Here is a tiny trained network, its code and every weight. The questions are about switching its units off for an input and a target symbol, where a switched-off unit gives its printed mean instead of its output.

import numpy as np


def w(rows, s, z=0):
    codes = np.array(rows[::2]) - 128.0
    scale = np.full(codes.shape[1], s)
    scale[-1] = z or s
    return codes * scale


def f(y):
    return y / 2 * (1 + np.tanh(0.7978845608 * (y + 0.044715 * y**3)))


def softmax(a):
    e = np.exp(a - a.max(-1, keepdims=True))
    return e / e.sum(-1, keepdims=True)


def log_softmax(a):
    a = a - a.max(-1, keepdims=True)
    return a - np.log(np.exp(a).sum(-1, keepdims=True))


def net(x, mask):
    ids = ['ΓΩαεζθτφ'.index(c) for c in x.split()]
    T = len(ids)
    res = E[ids] + P[:T]
    u = 0
    for l in range(2):
        q, k, v = (res @ M[l].T for M in (Q, K, V))
        z = softmax(np.where(np.tri(T) > 0, q @ k.T / 3**0.5, -1e9)) @ v
        res = res + np.where(mask[u], z, O[l][:, -1]) @ O[l][:, :-1]
        u += 1
        y = f(res @ A[l][:, :-1].T + A[l][:, -1])
        res = res + np.where(mask[u : u + 8], y, B[l][:, -1]) @ B[l][:, :-1]
        u += 8
    return log_softmax(res[-1] @ U[:, :-1].T + U[:, -1])


Q, K, V, O, A, B = {}, {}, {}, {}, {}, {}
E = w([
[115,159,52,84,142,130],'Γ',
[137,143,129,88,84,89],'Ω',
[165,128,94,134,151,160],'α',
[136,103,119,164,103,142],'ε',
[175,144,182,73,144,97],'ζ',
[126,75,206,134,74,141],'θ',
[250,196,123,106,134,116],'τ',
[148,84,100,99,125,159],'φ',
],0.024)
P = w([
[90,176,85,24,33,189],'0',
[58,117,9,63,169,187],'1',
[111,57,72,141,161,165],'2',
[58,106,254,92,63,161],'3',
[142,8,119,153,98,115],'4',
[54,57,186,105,130,133],'5',
[106,98,167,89,95,107],'6',
],0.0042)
Q[0] = w([
[109,60,155,69,147,3],'L0H0',
[46,214,222,215,176,97],'L0H0',
[75,112,122,143,178,97],'L0H0',
],0.0058)
K[0] = w([
[122,75,171,109,156,71],'L0H0',
[42,255,111,126,146,111],'L0H0',
[116,150,166,149,102,34],'L0H0',
],0.0092)
V[0] = w([
[130,183,184,103,126,74],'L0H0',
[149,228,72,158,3,104],'L0H0',
[30,230,121,78,227,60],'L0H0',
],0.0059)
O[0] = w([
[124,31,124,148,49,78,49],'L0H0',
[76,252,145,200,205,73,251],'L0H0',
[156,1,13,122,223,72,7],'L0H0',
],0.0095,0.0021)
A[0] = w([
[53,135,144,156,75,103,2],'L0N0',
[168,66,254,166,148,56,17],'L0N1',
[155,123,123,193,80,189,33],'L0N2',
[197,126,120,87,57,41,167],'L0N3',
[27,193,156,178,233,169,249],'L0N4',
[99,86,236,76,170,29,146],'L0N5',
[215,88,80,57,24,195,196],'L0N6',
[63,37,151,206,62,128,77],'L0N7',
],0.0065,0.0039)
B[0] = w([
[164,167,110,55,144,149,114],'L0N0',
[117,154,134,100,122,212,137],'L0N1',
[127,130,30,109,107,46,123],'L0N2',
[77,47,122,176,160,88,207],'L0N3',
[169,129,90,185,51,145,255],'L0N4',
[122,121,110,254,153,149,163],'L0N5',
[67,149,173,143,228,155,253],'L0N6',
[137,237,156,122,95,109,135],'L0N7',
],0.0086,0.0043)
Q[1] = w([
[10,184,82,253,101,98],'L1H0',
[128,139,203,135,92,64],'L1H0',
[135,130,158,103,21,81],'L1H0',
],0.0051)
K[1] = w([
[253,111,213,151,154,94],'L1H0',
[92,152,94,92,191,137],'L1H0',
[54,167,93,92,223,202],'L1H0',
],0.005)
V[1] = w([
[161,235,145,42,214,176],'L1H0',
[52,50,68,105,2,180],'L1H0',
[92,127,120,113,125,11],'L1H0',
],0.0069)
O[1] = w([
[145,65,180,45,154,202,253],'L1H0',
[2,60,109,205,148,215,66],'L1H0',
[126,112,216,134,132,126,110],'L1H0',
],0.0064,0.0037)
A[1] = w([
[116,83,113,51,156,189,212],'L1N0',
[162,198,89,68,221,125,154],'L1N1',
[110,130,141,226,8,138,114],'L1N2',
[135,125,111,61,120,205,78],'L1N3',
[207,141,144,77,132,87,88],'L1N4',
[193,62,254,203,183,145,109],'L1N5',
[121,106,214,1,71,125,253],'L1N6',
[140,168,186,177,39,176,58],'L1N7',
],0.007,0.0037)
B[1] = w([
[147,114,70,178,158,125,226],'L1N0',
[112,61,124,95,86,157,254],'L1N1',
[118,102,182,158,114,141,181],'L1N2',
[148,139,101,115,193,165,191],'L1N3',
[33,105,151,114,143,108,152],'L1N4',
[88,98,165,59,2,127,191],'L1N5',
[146,148,137,142,238,119,232],'L1N6',
[103,132,84,63,96,106,173],'L1N7',
],0.0081,0.0059)
U = w([
[74,110,55,94,74,128,67],'Γ',
[46,115,125,211,146,63,157],'Ω',
[254,85,135,183,90,177,89],'α',
[152,156,133,238,51,137,254],'ε',
[112,2,117,159,70,137,243],'ζ',
[44,152,153,151,65,173,30],'θ',
[242,116,151,83,74,85,105],'τ',
[90,114,166,181,147,178,49],'φ',
],0.0076,0.0041)

Each question gives the input, a string of symbols that net reads in full, and the target symbol t.
The units are the heads (3 rows each of Q, K, V and O) and the neurons (one row each of A and B). Each row of codes is followed by its name. A weight is (code - 128) times the scale printed after its matrix; where a second scale follows, it is the last column's (O, A, B and U).
mask holds one flag per unit, layer by layer, with each layer's heads first. A switched-off unit (its flag False) gives its mean, the last column of its rows in O or B, instead of its output. The means were averaged over made-up inputs and are rounded, as every weight is.
A unit's drop is (log p(t) with every unit on - log p(t) with that unit switched off) / (log p(t) with every unit on - log p(t) with every unit switched off).
The circuit of an input: a set's keep is (log p(t) with only the set's units on - log p(t) with every unit switched off) / (log p(t) with every unit on - log p(t) with every unit switched off). Starting from the 12 units with the biggest drops (on a tie, the unit counted first), units are removed one at a time, each time the one whose removal leaves the highest keep (on an exact tie, the one counted first), for as long as the keep stays at least 0.8.
units of the circuit, in order: the units of the circuit, biggest drop first
k most important neurons: the k neurons with the biggest drops, biggest first
top k neurons in layer l: the k neurons of layer l with the biggest drops, biggest first
drop of u: that unit's drop, to one decimal
input Γ τ τ α, target τ: units of the circuit, in order => (L1H0)
input ε τ ε θ, target τ: top 2 neurons in layer 0 => (L0N7, L0N2)
input ε τ ε, target τ: units of the circuit, in order => (L1H0, L0H0)
input Γ τ φ ε ε θ, target θ: units of the circuit, in order => (L1N5, L0H0, L0N7)
input Ω Γ τ τ Ω Γ θ, target θ: units of the circuit, in order => (L1N5, L0N7)
input Γ φ Γ τ τ Γ θ, target τ: top 4 neurons in layer 0 => (L0N7, L0N6, L0N5, L0N4)
input τ Ω Ω, target Ω: 2 most important neurons => (L1N4, L0N3)
input ε ε Γ, target ε: units of the circuit, in order => (L0N4, L0H0)
input ζ ε ε, target ε: units of the circuit, in order => (L1H0, L0H0, L1N1, L0N3)
input ζ Γ Γ φ, target φ: units of the circuit, in order => (L0N6, L0H0, L1N6)
input φ Γ τ φ Γ Ω Ω, target Ω: 4 most important neurons => (L1N6, L0N3, L0N4, L1N1)
input τ τ Γ Γ φ, target φ: units of the circuit, in order => (L0H0, L0N6)
input Γ Γ Γ Γ, target ζ: 2 most important neurons => (L1N1, L1N6)
input α Γ Ω ζ, target ζ: 2 most important neurons => (L1N5, L0N5)
input Γ Γ ζ Γ, target ζ: most important neuron => (L1N1)
input Ω ζ Γ Γ ζ, target ζ: units of the circuit, in order => (L0H0, L0N3)
input θ Γ ζ Γ Γ τ, target ζ: top 2 neurons in layer 0 => (L0N3, L0N4)
input τ τ Ω, target τ: drop of L0H0 => -0.2
input τ Γ Γ, target τ: drop of L0H0 => 0.2
input τ τ Γ ε, target τ: drop of L1N2 => 0.0
input Γ Ω Γ ε ε ε, target ε: top neuron in layer 1 => (L1N1)
